Below is a small trained network, with its code and all its weights. Each question gives an input and a target symbol and asks what happens when units are switched off, that is, made to give their printed mean instead of their output.

import numpy as np


def w(rows, s, z=0):
    codes = np.array(rows[::2]) - 128.0
    scale = np.full(codes.shape[1], s)
    scale[-1] = z or s
    return codes * scale


def f(y):
    return np.maximum(y, 0)


def softmax(a):
    e = np.exp(a - a.max(-1, keepdims=True))
    return e / e.sum(-1, keepdims=True)


def log_softmax(a):
    a = a - a.max(-1, keepdims=True)
    return a - np.log(np.exp(a).sum(-1, keepdims=True))


def net(x, mask):
    ids = ['αβγδεζηλμξπσφψω'.index(c) for c in x.split()]
    T = len(ids)
    res = E[ids] + P[:T]
    u = 0
    for l in range(3):
        q, k, v = (res @ M[l].T for M in (Q, K, V))
        z = softmax(np.where(np.tri(T) > 0, q @ k.T / 2**0.5, -1e9)) @ v
        res = res + np.where(mask[u], z, O[l][:, -1]) @ O[l][:, :-1]
        u += 1
        y = f(res @ A[l][:, :-1].T + A[l][:, -1])
        res = res + np.where(mask[u : u + 8], y, B[l][:, -1]) @ B[l][:, :-1]
        u += 8
    return log_softmax(res[-1] @ U[:, :-1].T + U[:, -1])


Q, K, V, O, A, B = {}, {}, {}, {}, {}, {}
E = w([
[129,136,174,77,204],'α',
[220,141,186,105,138],'β',
[122,138,77,62,94],'γ',
[88,123,135,108,207],'δ',
[99,186,72,119,128],'ε',
[90,139,140,130,248],'ζ',
[144,222,201,82,156],'η',
[122,124,155,90,168],'λ',
[28,65,102,147,120],'μ',
[152,89,144,73,122],'ξ',
[111,165,101,133,140],'π',
[117,169,100,129,150],'σ',
[46,66,102,167,197],'φ',
[107,75,108,97,208],'ψ',
[122,174,195,212,171],'ω',
],0.015)
P = w([
[212,145,1,103,196],'0',
[137,177,93,71,99],'1',
[150,125,127,78,126],'2',
[152,95,155,80,141],'3',
[150,80,167,86,147],'4',
[154,73,181,87,157],'5',
],0.0085)
Q[0] = w([
[121,127,77,104,82],'0.h1',
[131,143,1,136,140],'0.h1',
],0.0099)
K[0] = w([
[49,45,230,58,79],'0.h1',
[137,147,81,3,165],'0.h1',
],0.0047)
V[0] = w([
[141,143,138,255,113],'0.h1',
[145,89,75,72,139],'0.h1',
],0.0081)
O[0] = w([
[104,35,255,229,117,1],'0.h1',
[57,95,2,105,176,205],'0.h1',
],0.008,0.0024)
A[0] = w([
[6,136,141,39,111,95],'0.n1',
[167,139,170,161,111,176],'0.n2',
[187,125,139,102,120,144],'0.n3',
[126,80,115,123,227,252],'0.n4',
[166,62,186,134,58,57],'0.n5',
[111,130,208,114,61,41],'0.n6',
[82,151,164,136,129,187],'0.n7',
[144,187,185,84,68,251],'0.n8',
],0.011,0.003)
B[0] = w([
[210,127,119,129,73,185],'0.n1',
[95,126,115,102,194,178],'0.n2',
[162,234,94,157,132,195],'0.n3',
[103,191,43,145,73,255],'0.n4',
[154,83,1,81,200,156],'0.n5',
[133,31,74,84,167,151],'0.n6',
[125,111,186,238,137,152],'0.n7',
[154,75,108,109,209,210],'0.n8',
],0.0086,0.0089)
Q[1] = w([
[237,253,109,89,20],'1.h1',
[52,115,25,210,202],'1.h1',
],0.0054)
K[1] = w([
[110,205,2,169,102],'1.h1',
[107,20,254,243,198],'1.h1',
],0.0081)
V[1] = w([
[110,198,253,124,140],'1.h1',
[34,30,122,187,184],'1.h1',
],0.0058)
O[1] = w([
[99,252,110,131,99,2],'1.h1',
[2,113,126,75,139,72],'1.h1',
],0.0094,0.0079)
A[1] = w([
[52,221,179,231,96,254],'1.n1',
[200,80,114,178,107,49],'1.n2',
[65,209,56,140,43,248],'1.n3',
[82,107,94,1,68,53],'1.n4',
[151,77,104,179,35,196],'1.n5',
[45,99,116,180,14,79],'1.n6',
[166,44,221,129,152,161],'1.n7',
[98,227,175,193,131,70],'1.n8',
],0.0086,0.0038)
B[1] = w([
[79,131,84,180,170,178],'1.n1',
[17,115,73,169,40,254],'1.n2',
[157,1,122,17,115,181],'1.n3',
[111,108,210,217,85,163],'1.n4',
[204,159,150,131,154,185],'1.n5',
[163,67,108,236,152,140],'1.n6',
[114,176,87,90,68,202],'1.n7',
[57,164,135,131,158,155],'1.n8',
],0.0081,0.0088)
Q[2] = w([
[201,88,28,47,152],'2.h1',
[139,8,45,112,238],'2.h1',
],0.011)
K[2] = w([
[63,171,74,253,234],'2.h1',
[150,164,2,251,193],'2.h1',
],0.007)
V[2] = w([
[190,254,122,71,181],'2.h1',
[124,155,175,208,37],'2.h1',
],0.006)
O[2] = w([
[112,193,60,228,167,169],'2.h1',
[247,86,84,157,219,4],'2.h1',
],0.012,0.0045)
A[2] = w([
[8,120,227,180,195,138],'2.n1',
[71,127,214,115,19,1],'2.n2',
[141,64,76,205,71,212],'2.n3',
[134,54,106,5,63,87],'2.n4',
[62,161,2,178,133,207],'2.n5',
[198,168,122,204,131,67],'2.n6',
[142,21,241,129,173,205],'2.n7',
[167,144,12,56,111,21],'2.n8',
],0.0072,0.0041)
B[2] = w([
[184,145,46,202,102,176],'2.n1',
[145,52,63,56,212,160],'2.n2',
[150,196,191,108,187,201],'2.n3',
[123,107,139,225,130,219],'2.n4',
[156,111,239,5,109,251],'2.n5',
[9,4,116,88,188,179],'2.n6',
[155,255,225,219,156,159],'2.n7',
[122,136,105,242,83,208],'2.n8',
],0.0073,0.019)
U = w([
[155,215,149,71,70,168],'α',
[252,66,11,82,232,200],'β',
[189,129,57,199,80,49],'γ',
[111,101,70,124,95,112],'δ',
[134,126,98,126,83,132],'ε',
[21,56,58,28,140,99],'ζ',
[127,213,216,9,178,119],'η',
[151,171,119,112,74,164],'λ',
[179,133,197,165,119,79],'μ',
[161,145,79,162,73,124],'ξ',
[122,120,103,118,104,117],'π',
[120,121,109,118,96,128],'σ',
[92,43,173,97,171,32],'φ',
[94,1,6,201,123,3],'ψ',
[36,170,85,230,168,169],'ω',
],0.0061,0.005)

Each question gives the input, a string of symbols that net reads in full, and the target symbol t.
The units are the heads (2 rows each of Q, K, V and O) and the neurons (one row each of A and B). Each row of codes is followed by its name. A weight is (code - 128) times the scale printed after its matrix; where a second scale follows, it is the last column's (O, A, B and U).
mask holds one flag per unit, layer by layer, with each layer's heads first. A switched-off unit (its flag False) gives its mean, the last column of its rows in O or B, instead of its output. The means were averaged over made-up inputs and are rounded, as every weight is.
A unit's drop is (log p(t) with every unit on - log p(t) with that unit switched off) / (log p(t) with every unit on - log p(t) with every unit switched off).
The circuit of an input: a set's keep is (log p(t) with only the set's units on - log p(t) with every unit switched off) / (log p(t) with every unit on - log p(t) with every unit switched off). Starting from the 12 units with the biggest drops (on a tie, the unit counted first), units are removed one at a time, each time the one whose removal leaves the highest keep (on an exact tie, the one counted first), for as long as the keep stays at least 0.8.
units of the circuit, in order: the units of the circuit, biggest drop first
most important unit: the unit with the biggest drop
k most important neurons: the k neurons with the biggest drops, biggest first
k most important neurons of layer l: the k neurons of layer l with the biggest drops, biggest first
input ψ β β β ψ, target ψ: 2 most important neurons	(2.n5, 2.n4)
input β β ζ ψ, target β: units of the circuit, in order	(1.h1, 2.h1, 1.n2, 0.n3)
input β β ζ ω ω, target β: 2 most important neurons of layer 1	(1.n2, 1.n3)
input β α ε, target β: units of the circuit, in order	(1.h1, 2.h1, 1.n2, 1.n3)
input β β β β α, target β: units of the circuit, in order	(1.h1, 2.h1, 1.n2)
input ζ ω β β ω, target ζ: 2 most important neurons	(0.n6, 0.n5)
input ψ β μ ω, target ω: most important unit	1.h1
input ζ α δ β, target ζ: units of the circuit, in order	(2.h1, 1.h1, 2.n2, 0.h1)
input φ η ζ σ β, target φ: units of the circuit, in order	(2.h1, 1.h1, 0.n4)
input ζ β β β γ, target ζ: 2 most important neurons of layer 2	(2.n2, 2.n8)
input β μ β π ζ ξ, target β: units of the circuit, in order	(1.h1, 2.h1, 0.n3, 1.n2)
input β ψ β ω γ, target γ: 3 most important neurons of layer 0	(0.n1, 0.n7, 0.n3)
input ζ λ ψ ψ, target ζ: units of the circuit, in order	(2.h1, 1.n3, 0.h1, 0.n4)
input ψ ω μ η β ψ, target ψ: 2 most important neurons	(1.n3, 0.n4)
input η β η β φ, target η: most important unit	2.n5
input φ λ β β β, target φ: units of the circuit, in order	(2.h1, 1.h1, 2.n4)
input μ α μ β, target μ: units of the circuit, in order	(1.h1, 2.h1, 2.n7, 2.n4)
input β β ω μ, target μ: 2 most important neurons of layer 1	(1.n1, 1.n3)
input ζ β ξ, target ζ: 3 most important neurons of layer 1	(1.n3, 1.n2, 1.n4)
input β β ζ, target β: most important neuron of layer 1	(1.n2)
input ζ β ζ, target ζ: 2 most important neurons	(1.n3, 0.n4)
input φ ψ ψ η, target φ: 2 most important neurons	(2.n2, 2.n4)
